Below are the code and all the weights of a small trained network. Each question names an input and a target symbol and asks about switching units off, where a switched-off unit gives its printed mean instead of its output.

import numpy as np


def w(rows, s, z=0):
    codes = np.array(rows[::2]) - 128.0
    scale = np.full(codes.shape[1], s)
    scale[-1] = z or s
    return codes * scale


def f(y):
    return np.maximum(y, 0)


def softmax(a):
    e = np.exp(a - a.max(-1, keepdims=True))
    return e / e.sum(-1, keepdims=True)


def log_softmax(a):
    a = a - a.max(-1, keepdims=True)
    return a - np.log(np.exp(a).sum(-1, keepdims=True))


def net(x, mask):
    ids = ['γλμξπστω'.index(c) for c in x.split()]
    T = len(ids)
    res = E[ids] + P[:T]
    r = res
    for j in range(3):
        rows = slice(3 * j, 3 * j + 3)
        q, k, v = (r @ M[0][rows].T for M in (Q, K, V))
        z = softmax(np.where(np.tri(T) > 0, q @ k.T / 3**0.5, -1e9)) @ v
        o = O[0][rows]
        res = res + np.where(mask[j], z, o[:, -1]) @ o[:, :-1]
    y = f(res @ A[0][:, :-1].T + A[0][:, -1])
    res = res + np.where(mask[3:7], y, B[0][:, -1]) @ B[0][:, :-1]
    return log_softmax(res[-1] @ U[:, :-1].T + U[:, -1])


Q, K, V, O, A, B = {}, {}, {}, {}, {}, {}
E = w([
[152,232,246],'γ',
[115,32,113],'λ',
[129,75,111],'μ',
[85,142,94],'ξ',
[119,140,88],'π',
[169,175,241],'σ',
[155,157,254],'τ',
[92,85,102],'ω',
],0.0089)
P = w([
[151,149,72],'0',
[98,65,143],'1',
[71,102,135],'2',
[25,118,133],'3',
[183,245,129],'4',
[172,125,154],'5',
[247,71,143],'6',
[126,74,147],'7',
],0.013)
Q[0] = w([
[57,142,60],'h0',
[105,168,200],'h0',
[111,107,3],'h0',
[129,143,246],'h1',
[89,91,131],'h1',
[44,69,80],'h1',
[185,175,150],'h2',
[200,101,91],'h2',
[128,119,117],'h2',
],0.02)
K[0] = w([
[194,142,47],'h0',
[180,99,198],'h0',
[124,145,22],'h0',
[4,80,116],'h1',
[113,166,79],'h1',
[144,222,76],'h1',
[72,79,125],'h2',
[48,149,181],'h2',
[118,139,141],'h2',
],0.02)
V[0] = w([
[154,15,123],'h0',
[130,204,194],'h0',
[157,87,176],'h0',
[180,139,76],'h1',
[3,175,138],'h1',
[148,201,131],'h1',
[54,145,110],'h2',
[184,37,183],'h2',
[119,216,68],'h2',
],0.019)
O[0] = w([
[142,254,97,53],'h0',
[175,62,176,203],'h0',
[184,171,141,117],'h0',
[71,164,113,110],'h1',
[247,46,81,217],'h1',
[78,42,164,69],'h1',
[107,34,132,244],'h2',
[155,238,64,1],'h2',
[110,75,194,195],'h2',
],0.019,0.003)
A[0] = w([
[94,174,240,2],'n0',
[75,55,2,48],'n1',
[208,79,110,199],'n2',
[199,59,195,100],'n3',
],0.0096,0.0073)
B[0] = w([
[163,122,251,148],'n0',
[252,109,17,163],'n1',
[9,73,174,230],'n2',
[185,248,91,254],'n3',
],0.013,0.032)
U = w([
[228,160,195,184],'γ',
[124,253,104,37],'λ',
[56,196,140,110],'μ',
[211,97,99,44],'ξ',
[128,38,157,32],'π',
[76,98,200,159],'σ',
[58,127,166,154],'τ',
[11,108,24,255],'ω',
],0.0058,0.0037)

Each question gives the input, a string of symbols that net reads in full, and the target symbol t.
The units are the heads (3 rows each of Q, K, V and O) and the neurons (one row each of A and B). Each row of codes is followed by its name. A weight is (code - 128) times the scale printed after its matrix; where a second scale follows, it is the last column's (O, A, B and U).
mask holds one flag per unit, heads first, then neurons. A switched-off unit (its flag False) gives its mean, the last column of its rows in O or B, instead of its output. The means were averaged over made-up inputs and are rounded, as every weight is.
A unit's drop is (log p(t) with every unit on - log p(t) with that unit switched off) / (log p(t) with every unit on - log p(t) with every unit switched off).
The circuit of an input: a set's keep is (log p(t) with only the set's units on - log p(t) with every unit switched off) / (log p(t) with every unit on - log p(t) with every unit switched off). Starting from all 7 units, units are removed one at a time, each time the one whose removal leaves the highest keep (on an exact tie, the one counted first), for as long as the keep stays at least 0.8.
circuit, biggest first: the units of the circuit, biggest drop first
top k neurons: the k neurons with the biggest drops, biggest first
heads that matter: for each layer, one digit per head in row order, 1 if its drop is at least 0.15 and else 0, layers parted by /
input π ω ω λ μ, target ω: heads that matter	011
input π λ ξ, target π: heads that matter	111
input ω ω ξ π, target ω: circuit, biggest first	[n3, h0]
input γ ω σ ω, target γ: circuit, biggest first	[n3, h2, h0]
input ξ ω ξ ξ π, target ω: circuit, biggest first	[h0, h2]
input σ ξ τ λ, target σ: circuit, biggest first	[h1, n3, n0]
input π ω λ, target π: heads that matter	111
input ω ξ ω ξ ξ, target ξ: heads that matter	101
input ξ γ μ, target ξ: heads that matter	100
input ω ξ τ μ λ ξ μ ξ, target λ: heads that matter	101
input ξ ξ γ ω λ, target ξ: circuit, biggest first	[h1]
input ξ λ γ τ ξ σ λ γ, target λ: top 2 neurons	[n0, n1]
input ξ γ γ λ σ λ ξ π, target σ: heads that matter	011
input λ σ ω γ τ τ, target λ: heads that matter	110
input ξ σ ω ω σ ω γ γ, target λ: heads that matter	110
input ξ ω ω ξ ω ξ ω, target ξ: circuit, biggest first	[h2, n1, h0]
input μ ω γ ξ γ σ γ σ, target λ: top 2 neurons	[n3, n2]
input σ ξ γ ω μ, target ξ: heads that matter	011
input ω ω τ γ, target γ: circuit, biggest first	[h0]
input μ τ ω ω ω ω λ ω, target ω: circuit, biggest first	[h0, h1]
input ω μ σ σ λ ξ σ λ, target λ: circuit, biggest first	[h2]
